Here is a tiny trained network, its code and every weight. The questions are about switching its units off for an input and a class, where a switched-off unit gives its printed mean instead of its output.

import numpy as np


def w(rows, s, z=0):
    codes = np.array(rows[::2]) - 128.0
    scale = np.full(codes.shape[1], s)
    scale[-1] = z or s
    return codes * scale


def f(y):
    return y / 2 * (1 + np.tanh(0.7978845608 * (y + 0.044715 * y**3)))


def log_softmax(a):
    a = a - a.max(-1, keepdims=True)
    return a - np.log(np.exp(a).sum(-1, keepdims=True))


def net(x, mask):
    res = np.array(x, float).reshape(1, 4) / 4 @ E
    y = f(res @ A[0][:, :-1].T + A[0][:, -1])
    res = res + np.where(mask, y, B[0][:, -1]) @ B[0][:, :-1]
    return log_softmax(res[-1] @ U[:, :-1].T + U[:, -1])


A, B = {}, {}
E = w([
[75,94,88,175,15,14],'x0',
[162,248,208,190,150,66],'x1',
[184,78,69,83,184,38],'x2',
[130,57,254,90,72,61],'x3',
],0.0094)
A[0] = w([
[146,86,194,123,109,165,174],'N0',
[77,156,106,120,70,189,251],'N1',
[166,158,141,155,129,136,175],'N2',
[148,108,189,77,105,182,253],'N3',
[143,157,152,136,107,151,204],'N4',
[142,140,138,203,94,68,213],'N5',
[181,58,99,119,127,117,214],'N6',
[84,159,171,144,69,129,246],'N7',
[154,212,78,218,135,105,201],'N8',
[95,109,106,134,102,198,155],'N9',
[120,190,110,107,126,137,106],'N10',
[85,140,95,166,96,148,221],'N11',
[176,75,138,96,145,104,209],'N12',
[187,155,224,144,148,115,246],'N13',
[152,112,113,107,145,76,169],'N14',
[109,175,160,205,132,120,249],'N15',
[150,160,79,114,183,69,208],'N16',
[165,82,84,129,112,188,233],'N17',
[165,162,96,190,156,137,191],'N18',
[196,108,200,117,177,144,177],'N19',
[191,80,92,90,153,112,194],'N20',
[97,131,165,133,176,146,64],'N21',
[175,74,91,101,150,93,196],'N22',
[107,109,131,247,62,98,136],'N23',
[97,102,117,126,117,127,152],'N24',
[135,162,180,101,112,102,208],'N25',
],0.015,0.0037)
B[0] = w([
[183,102,219,175,204,123,196],'N0',
[43,101,176,40,197,135,216],'N1',
[201,60,100,118,164,159,173],'N2',
[165,151,254,149,218,68,215],'N3',
[124,76,126,50,173,139,177],'N4',
[137,78,73,182,65,80,215],'N5',
[104,183,124,179,93,120,201],'N6',
[127,41,156,114,134,37,220],'N7',
[131,87,49,165,157,160,231],'N8',
[64,163,184,88,189,129,195],'N9',
[112,126,109,134,134,113,159],'N10',
[50,113,122,115,174,103,190],'N11',
[140,192,92,191,117,127,196],'N12',
[180,88,104,93,88,189,253],'N13',
[149,127,132,126,49,184,181],'N14',
[138,66,100,118,131,128,223],'N15',
[143,212,33,202,106,147,197],'N16',
[47,219,151,121,155,149,201],'N17',
[103,119,46,125,155,172,192],'N18',
[239,115,142,127,94,181,221],'N19',
[157,205,152,147,90,145,204],'N20',
[113,114,188,96,129,106,159],'N21',
[123,218,171,121,39,144,208],'N22',
[83,75,89,80,83,94,229],'N23',
[83,162,86,136,158,110,160],'N24',
[169,102,116,83,94,137,195],'N25',
],0.0073,0.014)
U = w([
[32,157,151,36,178,125,64],'0',
[182,254,116,130,34,135,255],'1',
[157,121,56,197,169,151,237],'2',
[252,65,186,71,150,118,42],'3',
[138,36,125,92,74,22,31],'4',
[145,162,189,251,204,94,33],'5',
],0.0091,0.00095)

Each question gives the input, the list of numbers given to net, and the class t.
The units are the neurons (one row each of A and B). Each row of codes is followed by its name. A weight is (code - 128) times the scale printed after its matrix; where a second scale follows, it is the last column's (A, B and U).
mask holds one flag per neuron, in row order. A switched-off neuron (its flag False) gives its mean, the last column of its row in B, instead of its output. The means were averaged over made-up inputs and are rounded, as every weight is.
A unit's drop is (log p(t) with every unit on - log p(t) with that unit switched off) / (log p(t) with every unit on - log p(t) with every unit switched off).
most important unit: the unit with the biggest drop
top k neurons: the k neurons with the biggest drops, biggest first
drop when u is switched off: that unit's drop, to one decimal
input [-3,-7,3,-7], class 0: top 2 neurons => [N9, N17]
input [-8,-6,2,8], class 5: top 3 neurons => [N3, N12, N0]
input [-8,6,8,1], class 1: most important unit => N16
input [2,7,-7,6], class 4: top 3 neurons => [N23, N5, N7]
input [1,5,-6,8], class 3: top 3 neurons => [N0, N13, N3]
input [0,-3,1,-2], class 0: top 3 neurons => [N19, N5, N13]
input [-1,7,-6,-2], class 3: top 2 neurons => [N2, N13]
input [-2,4,-4,-3], class 2: top 4 neurons => [N8, N18, N3, N0]
input [3,-4,-6,4], class 0: top 2 neurons => [N1, N9]
input [-7,-4,2,-7], class 0: top 2 neurons => [N17, N9]
input [-6,8,0,1], class 3: drop when N15 is switched off => 0.0
input [1,8,-6,3], class 4: drop when N7 is switched off => 0.1
input [4,2,-8,-7], class 0: drop when N1 is switched off => 0.3
input [7,-3,3,1], class 1: most important unit => N22
